Here is a tiny trained network, its code and every weight. The questions are about switching its units off for an input and a class, where a switched-off unit gives its printed mean instead of its output.

import numpy as np


def w(rows, s, z=0):
    codes = np.array(rows[::2]) - 128.0
    scale = np.full(codes.shape[1], s)
    scale[-1] = z or s
    return codes * scale


def norm(h):
    return h / np.sqrt((h * h).mean(-1, keepdims=True) + 1e-5)


def f(y):
    return y / 2 * (1 + np.tanh(0.7978845608 * (y + 0.044715 * y**3)))


def log_softmax(a):
    a = a - a.max(-1, keepdims=True)
    return a - np.log(np.exp(a).sum(-1, keepdims=True))


def net(x, mask):
    res = np.array(x, float).reshape(1, 8) / 4 @ E
    u = 0
    for l in range(3):
        y = f(norm(res) @ A[l][:, :-1].T + A[l][:, -1])
        res = res + np.where(mask[u : u + 16], y, B[l][:, -1]) @ B[l][:, :-1]
        u += 16
    return log_softmax(norm(res)[-1] @ U[:, :-1].T + U[:, -1])


A, B = {}, {}
E = w([
[86,207,126,189,77,141,165,125,152,227,179,110],'x0',
[138,132,82,108,112,171,220,56,191,107,55,193],'x1',
[45,34,176,124,85,142,84,99,159,200,89,154],'x2',
[100,190,153,97,100,124,95,150,184,84,111,157],'x3',
[79,110,119,180,183,85,121,61,201,66,181,98],'x4',
[116,122,175,159,135,89,170,139,106,113,107,173],'x5',
[91,66,79,59,83,128,182,150,117,113,255,183],'x6',
[134,124,137,123,139,126,134,128,136,138,133,127],'x7',
],0.0085)
A[0] = w([
[69,186,181,66,109,129,102,180,208,82,102,170,84],'L0N1',
[172,120,25,71,112,216,36,116,186,157,140,57,89],'L0N2',
[73,108,221,181,119,46,216,174,66,106,76,195,108],'L0N3',
[124,82,124,96,101,99,156,103,130,139,206,187,99],'L0N4',
[62,135,202,142,145,34,2,219,51,144,204,123,2],'L0N5',
[101,154,118,167,144,13,251,235,111,64,76,118,129],'L0N6',
[129,60,83,168,133,128,189,87,63,144,91,73,93],'L0N7',
[61,71,181,179,109,143,111,142,125,155,111,209,100],'L0N8',
[92,60,234,141,94,208,90,123,167,127,90,110,91],'L0N9',
[174,101,147,56,126,201,139,205,107,186,114,134,61],'L0N10',
[56,38,132,147,112,192,90,114,105,143,123,124,81],'L0N11',
[172,49,107,73,163,104,78,136,128,60,93,126,32],'L0N12',
[202,159,157,69,86,152,104,171,110,181,99,132,137],'L0N13',
[94,145,87,193,97,187,184,124,159,104,108,132,60],'L0N14',
[94,132,141,36,123,112,164,168,117,82,211,173,36],'L0N15',
[107,214,215,44,69,117,104,168,204,69,143,132,79],'L0N16',
],0.0068,0.0052)
B[0] = w([
[139,72,66,160,151,123,132,38,41,172,138,104,186],'L0N1',
[183,162,200,57,50,66,131,37,138,121,169,87,179],'L0N2',
[173,128,171,98,51,118,85,49,144,122,164,81,214],'L0N3',
[141,112,111,147,74,121,96,145,130,129,80,80,197],'L0N4',
[175,112,79,71,172,252,53,116,165,156,166,145,253],'L0N5',
[155,159,137,60,117,116,113,107,150,144,150,94,205],'L0N6',
[178,84,94,138,161,123,105,105,98,192,170,123,163],'L0N7',
[140,192,107,49,148,104,157,145,137,138,144,105,209],'L0N8',
[121,187,111,88,146,78,135,172,124,116,84,124,211],'L0N9',
[127,144,138,152,82,101,104,127,77,102,124,161,184],'L0N10',
[117,137,115,96,157,50,157,153,115,135,112,120,191],'L0N11',
[38,155,233,151,114,213,204,156,107,110,135,80,181],'L0N12',
[121,119,157,199,137,90,94,123,139,80,176,183,224],'L0N13',
[131,120,183,94,168,177,89,155,122,121,148,158,142],'L0N14',
[121,113,76,128,57,131,152,158,164,102,123,84,196],'L0N15',
[103,108,83,172,161,111,161,68,2,135,115,122,198],'L0N16',
],0.0099,0.0046)
A[1] = w([
[143,123,96,101,103,148,213,45,180,129,71,240,66],'L1N1',
[143,115,119,114,79,142,110,174,118,87,75,132,141],'L1N2',
[142,51,122,150,152,141,161,103,54,205,141,105,21],'L1N3',
[73,195,106,161,90,159,131,123,120,221,155,117,70],'L1N4',
[82,72,82,133,100,145,132,212,138,109,184,182,59],'L1N5',
[73,80,115,189,216,80,89,140,247,52,160,120,105],'L1N6',
[127,106,200,63,124,146,149,73,135,82,125,116,97],'L1N7',
[114,181,167,170,138,150,76,104,176,108,78,171,63],'L1N8',
[71,143,134,174,121,160,183,167,111,164,151,123,74],'L1N9',
[120,48,138,112,154,167,119,161,91,32,75,155,78],'L1N10',
[82,191,128,199,103,180,145,140,157,175,177,151,51],'L1N11',
[169,130,139,139,166,136,90,110,125,121,73,120,80],'L1N12',
[164,97,125,172,65,148,97,163,101,145,79,255,46],'L1N13',
[172,102,123,128,132,192,181,71,200,127,70,184,4],'L1N14',
[82,80,93,138,159,113,123,37,194,114,155,79,129],'L1N15',
[121,148,162,166,143,159,81,145,144,129,101,105,74],'L1N16',
],0.0084,0.004)
B[1] = w([
[152,97,97,87,176,188,10,161,125,126,191,95,222],'L1N1',
[102,139,157,182,131,124,146,133,145,157,188,151,172],'L1N2',
[144,73,112,131,180,97,152,95,73,98,102,146,158],'L1N3',
[101,83,197,108,146,142,151,123,104,74,133,120,204],'L1N4',
[108,93,96,167,105,132,136,122,168,98,115,120,178],'L1N5',
[119,171,152,168,67,139,116,158,81,169,151,196,191],'L1N6',
[139,164,144,127,111,129,124,147,128,165,153,102,196],'L1N7',
[146,76,112,155,134,107,112,103,120,87,108,114,171],'L1N8',
[127,97,162,158,142,119,165,117,149,121,118,115,125],'L1N9',
[84,141,192,129,147,181,177,100,117,144,149,100,185],'L1N10',
[83,117,186,104,166,176,159,114,119,107,133,120,163],'L1N11',
[110,89,117,136,74,133,151,149,138,112,146,109,173],'L1N12',
[112,170,145,165,112,117,110,126,117,124,142,185,178],'L1N13',
[121,100,107,131,140,168,101,147,146,160,153,143,158],'L1N14',
[157,145,164,139,81,119,113,150,74,125,114,203,253],'L1N15',
[130,75,92,141,128,157,146,141,146,184,117,109,149],'L1N16',
],0.011,0.0049)
A[2] = w([
[193,203,120,163,143,143,186,151,179,68,148,170,184],'L2N1',
[121,179,63,115,156,184,88,151,97,59,137,102,198],'L2N2',
[146,94,163,154,160,107,122,158,164,118,94,142,100],'L2N3',
[157,147,140,224,168,109,142,138,178,148,117,100,79],'L2N4',
[79,62,142,114,96,109,123,172,143,157,160,118,197],'L2N5',
[101,101,254,93,162,164,206,97,167,108,142,125,31],'L2N6',
[133,94,99,29,79,107,133,113,83,106,156,119,192],'L2N7',
[193,145,178,179,165,109,70,147,136,154,92,44,187],'L2N8',
[116,173,151,91,157,143,166,204,100,119,79,108,182],'L2N9',
[145,153,154,187,166,148,103,121,136,138,59,126,143],'L2N10',
[223,161,48,168,223,72,210,179,82,102,186,93,120],'L2N11',
[145,71,103,225,157,85,121,126,97,162,47,99,75],'L2N12',
[152,77,84,201,58,141,138,149,173,127,43,80,144],'L2N13',
[33,190,105,126,113,167,85,95,103,69,134,103,56],'L2N14',
[30,58,131,80,126,72,91,127,149,205,65,192,3],'L2N15',
[167,197,92,125,161,106,155,187,121,93,178,80,18],'L2N16',
],0.0079,0.0032)
B[2] = w([
[95,163,155,114,135,105,88,190,121,194,64,135,169],'L2N1',
[110,63,137,143,168,106,150,149,136,234,102,144,215],'L2N2',
[119,162,126,92,79,177,123,110,159,115,154,128,123],'L2N3',
[110,114,127,120,114,184,122,160,161,127,142,120,134],'L2N4',
[174,157,96,164,131,183,154,129,175,122,47,122,195],'L2N5',
[100,139,198,153,140,152,148,119,126,109,133,38,184],'L2N6',
[141,157,139,202,168,92,154,94,178,88,92,103,254],'L2N7',
[116,117,60,125,98,123,174,97,184,87,170,159,219],'L2N8',
[55,130,137,139,151,129,188,138,173,138,139,149,146],'L2N9',
[131,66,85,142,54,143,185,178,121,111,157,103,162],'L2N10',
[70,118,124,76,164,89,125,123,116,128,32,164,191],'L2N11',
[123,105,49,100,123,77,154,106,108,71,151,130,157],'L2N12',
[124,133,126,135,95,143,175,170,247,80,150,142,137],'L2N13',
[127,69,135,133,180,94,169,40,123,145,99,148,170],'L2N14',
[106,255,121,73,191,87,156,199,140,126,58,150,172],'L2N15',
[116,181,144,72,131,151,112,136,180,134,73,118,154],'L2N16',
],0.0084,0.0068)
U = w([
[154,76,75,96,198,211,39,182,147,172,177,143,220],'0',
[77,129,220,145,143,177,196,119,110,105,135,72,249],'1',
[101,214,97,58,173,56,139,195,156,147,37,154,134],'2',
[137,80,18,178,28,111,185,161,189,62,137,120,83],'3',
[142,80,79,140,173,66,141,36,21,121,100,165,100],'4',
[143,191,169,204,51,105,75,157,61,133,155,247,15],'5',
[219,184,163,77,59,87,89,37,160,114,156,66,10],'6',
],0.013,0.002)

Each question gives the input, the list of numbers given to net, and the class t.
The units are the neurons (one row each of A and B). Each row of codes is followed by its name. A weight is (code - 128) times the scale printed after its matrix; where a second scale follows, it is the last column's (A, B and U).
mask holds one flag per neuron, layer by layer. A switched-off neuron (its flag False) gives its mean, the last column of its row in B, instead of its output. The means were averaged over made-up inputs and are rounded, as every weight is.
A unit's drop is (log p(t) with every unit on - log p(t) with that unit switched off) / (log p(t) with every unit on - log p(t) with every unit switched off).
The circuit of an input: a set's keep is (log p(t) with only the set's units on - log p(t) with every unit switched off) / (log p(t) with every unit on - log p(t) with every unit switched off). Starting from the 12 units with the biggest drops (on a tie, the unit counted first), units are removed one at a time, each time the one whose removal leaves the highest keep (on an exact tie, the one counted first), for as long as the keep stays at least 0.8.
units of the circuit, in order: the units of the circuit, biggest drop first
most important unit: the unit with the biggest drop
top k neurons: the k neurons with the biggest drops, biggest first
k most important neurons of layer l: the k neurons of layer l with the biggest drops, biggest first
input [5,4,1,1,-6,-5,3,7], class 5: top 2 neurons -> L0N10, L1N13
input [5,5,7,1,0,4,-6,7], class 2: most important unit -> L0N9
input [-5,-1,7,-6,7,5,-1,1], class 2: units of the circuit, in order -> L0N9, L2N15
input [1,-7,-7,7,7,-3,7,-2], class 0: top 3 neurons -> L0N5, L0N8, L0N9
input [7,3,-5,-4,7,2,3,6], class 1: top 2 neurons -> L1N11, L0N13
input [3,2,-4,8,-8,8,6,-1], class 4: 2 most important neurons of layer 1 -> L1N15, L1N6
input [-1,7,6,-2,8,-7,4,7], class 5: top 3 neurons -> L1N15, L1N6, L0N5
input [-5,6,-4,5,-8,-4,2,-5], class 5: units of the circuit, in order -> L0N13, L1N2
input [7,7,2,-7,-7,-5,-5,8], class 0: 3 most important neurons of layer 1 -> L1N1, L1N14, L1N10
input [6,0,1,1,-5,-4,5,1], class 1: top 2 neurons -> L1N4, L1N11
input [7,7,8,-4,7,-6,-3,2], class 2: top 3 neurons -> L2N15, L0N5, L0N11
input [-7,2,8,3,-2,-8,5,-5], class 2: top 3 neurons -> L0N11, L0N9, L0N3
input [6,6,8,-1,8,-6,5,3], class 2: units of the circuit, in order -> L2N15, L0N11, L0N3
input [4,-2,1,-7,-6,3,-7,-4], class 3: 2 most important neurons of layer 0 -> L0N16, L0N1
input [6,-7,6,-8,6,1,-7,8], class 4: most important neuron of layer 2 -> L2N12
input [4,4,2,0,-8,-5,7,5], class 5: top 3 neurons -> L1N13, L0N10, L0N13
input [5,3,-7,-1,0,-7,-7,8], class 2: top 2 neurons -> L2N1, L0N3
input [6,0,5,3,8,-4,3,1], class 5: top 2 neurons -> L1N15, L1N6
input [5,-7,3,2,-2,-8,5,-4], class 6: top 2 neurons -> L0N2, L1N1
input [7,1,5,1,-5,-2,0,-1], class 1: most important unit -> L1N4
input [0,6,7,-2,-2,3,-8,-5], class 3: top 2 neurons -> L1N8, L0N5
input [1,-3,-4,-1,6,-6,2,-2], class 5: top 2 neurons -> L1N15, L1N6
input [-7,-2,3,0,1,4,8,-3], class 3: 2 most important neurons of layer 2 -> L2N5, L2N13
input [-3,4,-2,-4,-1,5,1,1], class 6: top 2 neurons -> L0N3, L0N6
input [-5,6,-5,-2,0,-2,-7,-8], class 3: 2 most important neurons of layer 0 -> L0N5, L0N8
input [-8,2,6,-7,3,-3,4,-3], class 1: top 2 neurons -> L0N12, L1N10
input [-8,6,-1,-6,1,-5,0,6], class 1: units of the circuit, in order -> L0N12
input [-7,7,8,2,-2,6,5,2], class 2: 2 most important neurons of layer 2 -> L2N15, L2N7
input [-7,3,-8,-7,0,2,-1,5], class 2: 2 most important neurons of layer 1 -> L1N4, L1N11
